What each symbol does to the units:
* | γ δ τ ζ
hp | gs sb lj jc
jr | zq dm tb pq
jm | pj gs bg qs
gq | hh sj ch ds
nj | tt zh qz sl
zr | nh cg sm mh
rj | tq ds zt ct
tj | cp jr pq qt
dm | tl cp gg tb
tb | jt gg dm jr
cg | tg hn jg sm
mc | jg mh rp pb
cf | ng hc pj tz
fb | sl qh rt cz
hh | pq jp gt nr
nh | lj tg pp dj
bg | hc bn gs jm
nb | gq ct hm mf
tg | qs jc cj pp
sl | qp qz nj ms
jt | mj cz tl zq
rl | br ng fp lh
gs | lh tz bn bg
cp | fb zq nc gg
gg | cz nc cp dm
ch | gt tq sj gq
pq | nc tb jr tj
hg | pb qp nf zh
fp | fq dc ng rl
bh | zr pb ls tt
tl | qf fb cz jt
nc | rt jt zq cp
sb | tz jm qs lj
jg | cj dj hn cg
tq | jn nr fs sj
zh | ls nf hg qz
mh | dj sm zr rp
rt | nj mj qh fb
dj | hp pp nh hn
qs | cf bg jm sb
hn | jc nh dj jg
fd | rj mf nz bf
hm | ch rj ct nb
qf | hg sl ms mj
pj | dc lh hc cf
ls | sm mc pb bh
zq | qh tl jt nc
ll | mf fq br zf
hc | zf rl lh pj
sm | pp jg cg zr
bf | ct nz fd fq
ng | bf zf dc fp
ms | nf nj sl qf
mf | ds hm nb nz
dc | fd ll zf ng
zf | nz br ll dc
ct | sj zt rj hm
pp | sb cj tg nh
fs | qt hh nr tq
qh | qz qf mj rt
ds | nr ch gq zt
rp | hn zr mh mc
fq | hm fd bf br
qt | gg pq tj jn
jc | bg lj hp cj
jn | dm tj qt jp
nz | zt nb mf fd
cj | jm hp jc tg
bn | rl cf tz gs
tt | mh ls bh qp
sj | jp fs tq ch
jp | tb qt jn gt
pb | cg rp mc ls
mj | zh ms qf qh
nr | tj gt hh fs
gt | jr jn jp hh
lh | ll fp rl hc
qp | rp bh tt nf
nf | mc tt qp hg
zt | fs gq ds rj
br | nb bf fq ll
lj | bn qs sb hp
cz | ms rt fb tl
tz | fp pj cf bn
qz | bh hg zh nj

The rows follow the links: the fewer symbols apart two units are, the more alike their rows tend to be.

Each row is also shifted at random along 3 hidden directions that mean nothing.

Some units, each with a row of numbers:
pp [-11, -20, 22, 20, -21, -9, 42, 18, -37, -5, -2, 11, 34, 12, -4, -6, 6, 11, 25, -3, -10, -26, 15, 41, 14, -14, -7, -8, -9, 43, -24, -16, -9, 15, 37, -2, 11, 17, 16, 4, -1, 43, 1, 0, -2, 12]
gg [-5, -15, 13, 2, 3, 1, 1, 8, 0, 0, -4, -8, -36, -12, 9, 19, 5, -3, -9, -3, -27, -7, 13, 0, 2, -10, 2, 27, -8, -39, 2, 22, 4, 7, -6, -13, 1, -23, 14, -10, 17, 0, 10, -11, -21, 15]
lh [11, 23, -9, -10, 11, 0, -5, -18, 17, 8, 10, -23, 4, -9, 7, -19, -2, 2, 6, 1, 10, 20, -10, -9, -26, 19, -12, -34, 3, -8, 22, -1, 5, 4, -7, 24, 11, -9, -9, 3, -9, -7, 3, 1, -2, -14]
bf [10, -4, 9, -9, -2, -16, 1, 10, -20, 16, -5, -22, -5, -20, 11, -2, 0, -19, -3, -21, -1, 8, 1, 3, -11, -8, -14, -5, -14, 10, -15, -9, -11, 13, 11, 1, -1, -9, 1, 11, 7, 1, -8, 13, -13, 7]
pb [-10, -4, 8, 19, 2, -7, 25, -15, 6, -11, 0, 3, 7, 14, 2, -4, 3, 20, 23, 19, -11, -24, 2, 20, 3, 6, 6, -15, 2, -14, 11, 9, 10, 13, 9, 23, 26, 2, 16, -19, -11, 8, 19, -20, -6, -2]
hg [-15, -5, 3, 32, 0, 6, -5, 3, -1, -6, -7, 21, 7, -3, -16, 19, -13, 17, 6, 29, -11, -13, 4, 14, 5, 4, 17, 9, 5, -11, -15, 0, 26, -9, -4, 8, 17, -10, 1, -11, 8, 10, 7, -5, -6, 2]
sm [-9, 0, -32, 3, 11, -29, -7, -29, -7, 17, -1, -4, 13, 5, 16, 20, 21, 7, 15, 0, 9, 12, -25, -9, -9, 6, -16, -5, -2, -2, -5, 4, -12, 9, 25, 16, -1, 27, 4, -6, -13, -39, 1, -31, 23, 6]
rj [14, 7, 16, -21, -4, 7, 5, 8, -3, -2, -7, -6, 3, 9, 11, -11, -2, -25, -11, -23, 19, -6, -4, 8, 16, -14, 0, -2, 2, 23, 8, -13, -21, -10, -4, -13, -17, 13, -3, 13, -9, 4, -13, 21, 3, -13]
sl [-6, 0, -19, 8, 7, 10, -28, -10, 15, -3, -15, 19, 3, 11, -5, 20, 4, 10, -11, 17, 8, 1, -11, -1, 12, -5, 20, 20, 26, -20, 0, 10, 3, -9, -1, 4, 0, 5, -11, -8, -3, -28, -9, -12, 17, 0]
zr [-11, -4, -17, 17, 10, -34, 0, -26, -6, 14, -10, -13, 12, 8, 22, 11, 21, 13, 20, 11, 7, -17, -19, 21, 0, -4, 0, -13, -5, -12, 1, 5, -9, 17, 29, 33, 29, 22, 12, -14, -15, -26, 1, -32, 6, 5]
bh [-15, 9, -14, 2, 3, 14, 0, -20, 20, 0, 23, 20, 2, 7, -19, 0, 8, 32, 8, 18, -16, 27, 4, -38, -5, 38, 5, -2, 4, -2, 16, 6, 16, -5, -13, -13, -23, 3, 4, -3, -3, -4, 17, -23, 13, -5]
fs [8, 6, 0, -6, 5, 16, -23, 13, 12, -4, -4, 1, -20, -19, -12, 6, -22, -14, -19, -1, 1, 10, -1, -15, -7, 3, 6, 12, 2, -16, 0, -4, 22, -13, -26, -3, -7, -24, -6, 6, 15, -2, 0, 20, -10, -9]
ll [12, -6, -13, -17, -9, -29, 6, 8, 0, 6, 5, -22, -10, -10, 10, -14, 1, -13, 4, -17, -3, 8, -12, -12, -9, -7, -20, -10, -22, -3, -2, -1, -6, 9, 2, 2, -8, -4, -2, 8, 0, -8, -8, 5, -9, 10]
tb [1, -9, 26, 1, 4, -19, 13, 4, -5, -7, -18, -8, -28, 12, 25, 4, -13, -14, 17, -3, -6, -47, 5, 37, 19, -33, 3, 12, -23, -30, 5, 11, -1, 8, 8, 14, 13, 2, 32, -15, -7, 1, 15, -3, -24, -1]
ms [-6, -4, -21, 1, 4, 6, -15, 1, 10, -8, -4, 29, 6, 20, -7, 18, 6, 10, -8, 2, 10, 4, -11, -16, 21, 1, 19, 26, 18, 2, 1, 3, -4, -15, -3, -19, -29, 24, -9, -7, -10, -19, -8, -6, 25, 0]
cz [-15, 5, 0, -8, 15, 29, -18, -24, -8, 17, 5, 20, -12, 2, 7, 23, 12, -1, -17, -7, 3, 25, 11, -13, 8, 8, 4, 28, 10, 6, 5, 2, -16, -2, 2, -30, -20, 20, 1, 5, 4, -12, 4, -14, 22, -5]
bg [7, -7, -28, 4, -27, 2, -10, 18, 13, -10, 13, 3, 9, -13, -37, -11, 7, 18, -19, 5, -10, 31, 5, -39, -19, 21, 1, -9, 19, 5, -10, 6, 16, -10, -22, -4, -12, -35, -33, 4, 19, 3, -20, 13, 2, 10]
fd [6, 3, 5, -14, 5, 0, -10, 2, -18, 17, -1, -20, -12, -27, 10, -5, 2, -14, -13, -20, 7, 16, 9, 5, -18, -6, -17, -7, -9, 4, -8, -6, -14, 7, 6, -2, 5, -13, -4, 11, 15, 5, -3, 9, -8, 5]
cf [6, 26, -7, 2, 21, -14, -7, -18, -3, 4, -6, -14, 26, -9, 7, -10, -20, -7, 9, 9, 23, -3, -15, 19, -16, 8, -7, -36, -3, 6, -4, -19, 18, 3, 7, 43, 34, 6, -3, 6, -8, -8, 3, 6, -7, -14]
nh [-14, -9, 9, 15, -9, 7, 10, -3, -21, 12, 3, -3, 15, -14, -4, -3, 23, 17, -3, 8, -16, 7, 18, 11, -12, 6, -6, -8, 13, 5, -16, 3, -6, 16, 16, 0, 27, -13, -1, -3, 7, 22, -1, -14, -5, 17]
qp [-15, 14, -5, 17, 22, 1, -5, -21, -1, 0, 1, 24, 24, 8, -2, 19, -12, 9, 18, 22, 7, -2, -15, 5, 6, 17, 6, -2, -3, 12, -3, -15, 22, -2, 9, 14, -3, 26, 16, -5, -11, -16, 11, -12, 15, -14]
hn [-16, 2, -9, 17, 18, -17, -8, -23, -19, 22, -11, -10, 17, -11, 20, 15, 22, 5, 9, 9, 7, 4, -7, 16, -11, 0, -15, -10, 0, 1, -19, -1, -13, 17, 33, 20, 29, 17, 3, -5, -5, -16, 3, -21, 11, 10]
qz [-8, -9, -4, 25, -6, 5, -6, 10, 4, -14, -7, 28, 9, 0, -21, 19, -11, 12, -4, 23, -6, -15, 2, 4, 15, -3, 20, 16, 10, -7, -15, 4, 21, -9, 0, -4, -1, 0, 2, -7, 6, 3, 0, -4, 2, 8]
tj [7, 3, 19, -13, 3, 6, 15, -1, 13, -6, 3, 6, -25, 10, 9, -6, -16, -5, 8, -5, -12, -11, 2, -7, 13, -6, 5, 8, -13, -10, 19, 5, 6, -5, -18, -11, -19, 1, 20, 0, -9, 4, 14, -1, -9, -12]
ds [16, 1, -6, -15, -6, 21, -24, 8, 21, -7, -3, -12, -18, -9, -8, -17, 4, -10, -33, -8, 9, 18, 7, -16, -6, -6, 8, 17, 26, -24, 14, 17, -7, -16, -29, -10, 5, -28, -30, -2, 9, -1, -19, 21, -7, -4]
rt [-9, 2, 9, 2, 6, 31, -10, -14, -2, 4, -4, 14, -7, 10, 6, 13, 13, 4, -16, 5, 3, 1, 14, 9, 9, -2, 12, 23, 26, -8, 9, 13, -18, -9, -3, -15, 2, 11, -4, -5, 0, -1, -1, -7, 9, -7]
mh [-10, -12, -6, 14, -7, -30, 21, -5, -3, -4, -1, 1, 9, 11, 7, 1, 12, 19, 23, 8, -9, -20, -5, 9, 8, -9, 1, -6, -9, -8, 0, 5, -3, 14, 18, 16, 8, 16, 20, -20, -13, -4, 8, -19, -1, 9]
rp [-8, -15, 5, 14, -10, -20, 22, -5, 1, -6, -1, -2, 5, 12, 3, -3, 12, 24, 21, 15, -16, -20, 1, 9, 5, -1, 4, -11, -5, -14, 5, 13, 3, 12, 11, 14, 15, 6, 16, -15, -10, 8, 15, -21, -9, 7]
jc [-3, -3, -11, 1, -13, 9, 9, 1, -5, 0, 8, -1, 22, 8, -5, -13, 25, 17, -5, 0, 6, 10, 11, -2, -5, 11, -3, -12, 21, 18, -3, 4, -20, 2, 11, 0, 8, 7, -19, -1, -5, 12, -14, -6, 14, 5]
jr [2, 12, -1, -15, 22, -13, -7, -18, 6, 5, -11, -7, -21, 15, 31, 11, -8, -16, 6, -6, 10, -9, -19, -2, 11, -11, -1, 8, -15, -22, 16, 6, -5, -1, 1, 2, -7, 22, 20, -8, -18, -34, 12, -8, 5, -16]
ch [10, 9, -6, -16, 8, -3, -26, 10, 12, -6, -13, -3, -5, -1, 1, 3, -17, -22, -16, -15, 22, -2, -18, -2, 10, -14, 8, 10, 4, -1, -4, -7, 3, -18, -12, -1, -11, 8, -15, 7, -5, -20, -16, 21, 8, -7]
nz [4, 1, 17, -13, 1, -1, 2, 10, -19, 11, -4, -15, -6, -18, 13, -6, -1, -21, -5, -21, 5, 3, 11, 13, -4, -7, -15, -6, -10, 22, -11, -10, -13, 6, 10, -7, 0, -2, 6, 17, 8, 19, -3, 14, -10, 5]
sb [4, -22, 4, 21, -35, -2, 15, 30, 5, -21, -7, -9, 17, -2, -22, -28, 11, 21, -9, 9, -13, -17, 21, 20, -4, -8, 9, -12, 26, -8, -8, 18, 1, 2, -4, 11, 34, -35, -26, -14, 5, 35, -17, 6, -18, 16]

Start, symbols taken left to right, then the unit you end at.
Answers are names.
[8, -4, -23, 6, -16, -9, -8, 13, 9, -7, 2, 4, 26, 3, -18, -11, 15, 15, -4, 0, 5, 6, -12, -11, -1, 5, 4, -13, 16, 16, -9, -2, -3, -6, 1, 1, -2, -1, -27, 2, -6, -1, -24, 8, 15, 7]
τ τ ζ => jm
[-6, -10, 12, 11, -5, 19, 7, 8, 3, -14, -11, 18, 2, 25, -3, 8, 6, 7, -2, 2, -2, -24, 11, 16, 24, -14, 25, 23, 20, -3, 3, 9, -12, -10, 0, -17, -1, 10, 0, -6, -2, 13, -3, 0, 7, 5]
ζ τ δ => ms
[-4, 1, -8, -10, 21, -4, -27, -17, 10, 10, -4, -14, -37, -8, 21, 16, 6, -9, -12, -1, 0, 8, -6, -11, -7, -6, -2, 18, -6, -44, 13, 23, -7, 4, -9, 3, 2, -5, 6, -12, 3, -35, 7, -14, -1, -3]
γ δ γ => sl
[-16, -16, -24, 16, -1, -10, -14, -14, 1, 13, -2, -13, -8, -19, -3, 12, 36, 22, -9, 15, -20, 21, 7, -12, -23, 11, -12, -4, 12, -36, -7, 24, -3, 16, 5, 12, 30, -27, -10, -16, 12, -12, 1, -25, -2, 16]
τ δ τ => nh
[-12, -3, -9, 9, -15, -8, 21, -7, 11, -6, 12, 5, -3, 11, -8, -5, 14, 28, 14, 14, -24, 2, 5, -14, -1, 16, 1, -7, -1, -13, 18, 15, 5, 1, -2, -1, -4, 1, 7, -15, -9, 2, 12, -21, 2, 6]
γ ζ ζ => sm
[7, 6, 6, -2, -7, 2, 11, 3, 8, -12, 15, -6, 10, -12, -18, -19, -12, 5, 9, 4, -10, 9, 9, -9, -18, 19, -10, -30, -5, 13, 1, -8, 24, -1, -13, 10, 4, -21, -5, 7, 1, 22, 3, 7, -12, -7]
τ ζ => pj
[11, 14, -5, -12, 13, 3, -31, -1, 15, -3, -5, -1, -14, -10, -1, 10, -22, -22, -14, -4, 18, 1, -11, -9, -3, -3, 7, 9, 2, -4, -3, -8, 9, -16, -17, -1, -11, -7, -9, 9, 7, -22, -8, 18, 3, -12]
τ γ => qt
[-15, 1, 13, 2, 17, 20, -17, -15, -11, 20, -4, 8, -18, -12, 7, 23, 9, -7, -13, 2, -4, 13, 10, 0, 1, -3, 0, 25, 0, -13, -6, 4, -10, 4, 7, -14, 0, 3, 11, 1, 14, -10, 10, -10, 6, 5]
δ δ γ δ => zh
[4, 0, -33, -3, -13, -14, -7, 12, 6, -8, 7, 8, 35, 8, -16, -1, 3, 3, 0, -1, 11, 16, -21, -24, 2, 9, -1, -9, 5, 35, -16, -11, 6, -10, 4, 0, -24, 16, -22, 5, -9, -14, -25, 14, 25, 5]
γ τ => hc
[13, 1, 8, -9, -18, -9, 25, 7, 8, -9, 15, -18, -2, 1, -5, -34, -8, 4, 10, -1, -11, -3, 7, -6, -14, 7, -9, -31, -12, -2, 13, 3, 10, 7, -10, 10, 4, -16, 0, 3, -6, 23, 5, 5, -19, -6]
τ δ => dc
[-16, 0, 12, -1, 20, 0, -7, -8, -19, 15, -10, 10, -14, -6, 15, 28, -4, -14, -3, -5, -1, -8, 0, 13, 12, -14, -2, 28, -12, 4, -10, -7, -13, 7, 13, -16, -8, 15, 17, 4, 7, -12, 9, -9, 7, 4]
τ ζ => zq
[-12, -15, 21, 15, -13, 30, 11, 10, 2, -11, -6, 12, -14, 11, -2, 2, 11, 11, -14, 7, -16, -15, 26, 18, 20, -11, 21, 22, 25, -17, 8, 21, -10, -3, -5, -17, 13, -14, -4, -11, 7, 27, -2, -2, -7, 9]
ζ ζ γ => sl
[16, 5, -9, -15, -4, -30, -2, -9, 7, 9, 1, -30, -5, -3, 20, -18, 2, -10, 9, -10, 10, 4, -16, 0, -12, -7, -19, -27, -15, -12, 11, 4, -8, 11, 1, 21, 12, 2, -2, 3, -14, -16, -3, -3, -5, -1]
ζ δ δ => br
[-8, -19, 7, 1, -6, 0, -1, 13, -7, 2, 1, 4, -35, -17, -3, 18, 8, 2, -13, -6, -27, 1, 17, -12, 1, -6, 4, 36, -10, -28, -4, 16, 4, 3, -7, -29, -15, -23, 16, -5, 21, 8, 11, -7, -13, 20]
δ ζ δ ζ => zq
